Below is a small trained network, with its code and all its weights. Each question gives an input and a class and asks what happens when units are switched off, that is, made to give their printed mean instead of their output.

import numpy as np


def w(rows, s, z=0):
    codes = np.array(rows[::2]) - 128.0
    scale = np.full(codes.shape[1], s)
    scale[-1] = z or s
    return codes * scale


def norm(h):
    return h / np.sqrt((h * h).mean(-1, keepdims=True) + 1e-5)


def f(y):
    return y / 2 * (1 + np.tanh(0.7978845608 * (y + 0.044715 * y**3)))


def log_softmax(a):
    a = a - a.max(-1, keepdims=True)
    return a - np.log(np.exp(a).sum(-1, keepdims=True))


def net(x, mask):
    res = np.array(x, float).reshape(1, 3) / 4 @ E
    u = 0
    for l in range(2):
        y = f(norm(res) @ A[l][:, :-1].T + A[l][:, -1])
        res = res + np.where(mask[u : u + 3], y, B[l][:, -1]) @ B[l][:, :-1]
        u += 3
    return log_softmax(norm(res)[-1] @ U[:, :-1].T + U[:, -1])


A, B = {}, {}
E = w([
[68,40,85,255,81,122,133],'x0',
[98,201,117,163,54,205,202],'x1',
[84,110,209,204,102,179,191],'x2',
],0.0098)
A[0] = w([
[39,2,60,191,179,113,46,79],'0.n1',
[92,219,83,153,126,139,90,70],'0.n2',
[71,195,115,207,76,167,128,6],'0.n3',
],0.007,0.0017)
B[0] = w([
[237,91,139,103,20,253,95,254],'0.n1',
[146,151,160,53,105,13,209,147],'0.n2',
[50,192,145,218,116,93,112,203],'0.n3',
],0.0065,0.0061)
A[1] = w([
[108,70,120,173,63,147,126,13],'1.n1',
[167,186,143,254,133,82,145,7],'1.n2',
[130,157,173,120,110,209,72,88],'1.n3',
],0.0097,0.0014)
B[1] = w([
[186,91,84,82,182,192,63,254],'1.n1',
[49,210,154,111,118,128,3,195],'1.n2',
[109,140,150,184,59,64,180,185],'1.n3',
],0.011,0.0054)
U = w([
[142,43,236,123,186,77,136,31],'0',
[233,122,83,35,220,60,75,236],'1',
[173,136,23,5,119,147,208,19],'2',
[150,163,172,119,85,133,202,237],'3',
[53,194,62,164,83,63,66,28],'4',
[10,135,166,215,78,225,72,192],'5',
[74,92,59,175,181,57,120,3],'6',
[254,19,33,172,81,199,36,253],'7',
],0.0086,0.0041)

Each question gives the input, the list of numbers given to net, and the class t.
The units are the neurons (one row each of A and B). Each row of codes is followed by its name. A weight is (code - 128) times the scale printed after its matrix; where a second scale follows, it is the last column's (A, B and U).
mask holds one flag per neuron, layer by layer. A switched-off neuron (its flag False) gives its mean, the last column of its row in B, instead of its output. The means were averaged over made-up inputs and are rounded, as every weight is.
A unit's drop is (log p(t) with every unit on - log p(t) with that unit switched off) / (log p(t) with every unit on - log p(t) with every unit switched off).
The circuit of an input: a set's keep is (log p(t) with only the set's units on - log p(t) with every unit switched off) / (log p(t) with every unit on - log p(t) with every unit switched off). Starting from all 6 units, units are removed one at a time, each time the one whose removal leaves the highest keep (on an exact tie, the one counted first), for as long as the keep stays at least 0.8.
circuit, biggest first: the units of the circuit, biggest drop first
k most important neurons: the k neurons with the biggest drops, biggest first
top k neurons in layer l: the k neurons of layer l with the biggest drops, biggest first
drop of u: that unit's drop, to one decimal
input [1,-4,7], class 7: top neuron in layer 1 -> 1.n1
input [-1,4,-1], class 4: 2 most important neurons -> 0.n1, 0.n3
input [0,8,-6], class 4: circuit, biggest first -> 0.n1, 1.n1
input [1,2,-2], class 4: 2 most important neurons -> 0.n2, 0.n1
input [1,6,-5], class 4: circuit, biggest first -> 0.n1, 0.n3
input [8,-4,7], class 7: 2 most important neurons -> 1.n1, 0.n1
input [0,-6,8], class 7: top 2 neurons in layer 0 -> 0.n3, 0.n1
input [-3,-6,4], class 0: 2 most important neurons -> 1.n1, 1.n2
input [3,-2,4], class 7: drop of 1.n1 -> 0.3
input [2,-3,5], class 7: drop of 1.n3 -> 0.0
input [5,7,-7], class 4: drop of 0.n3 -> 0.5
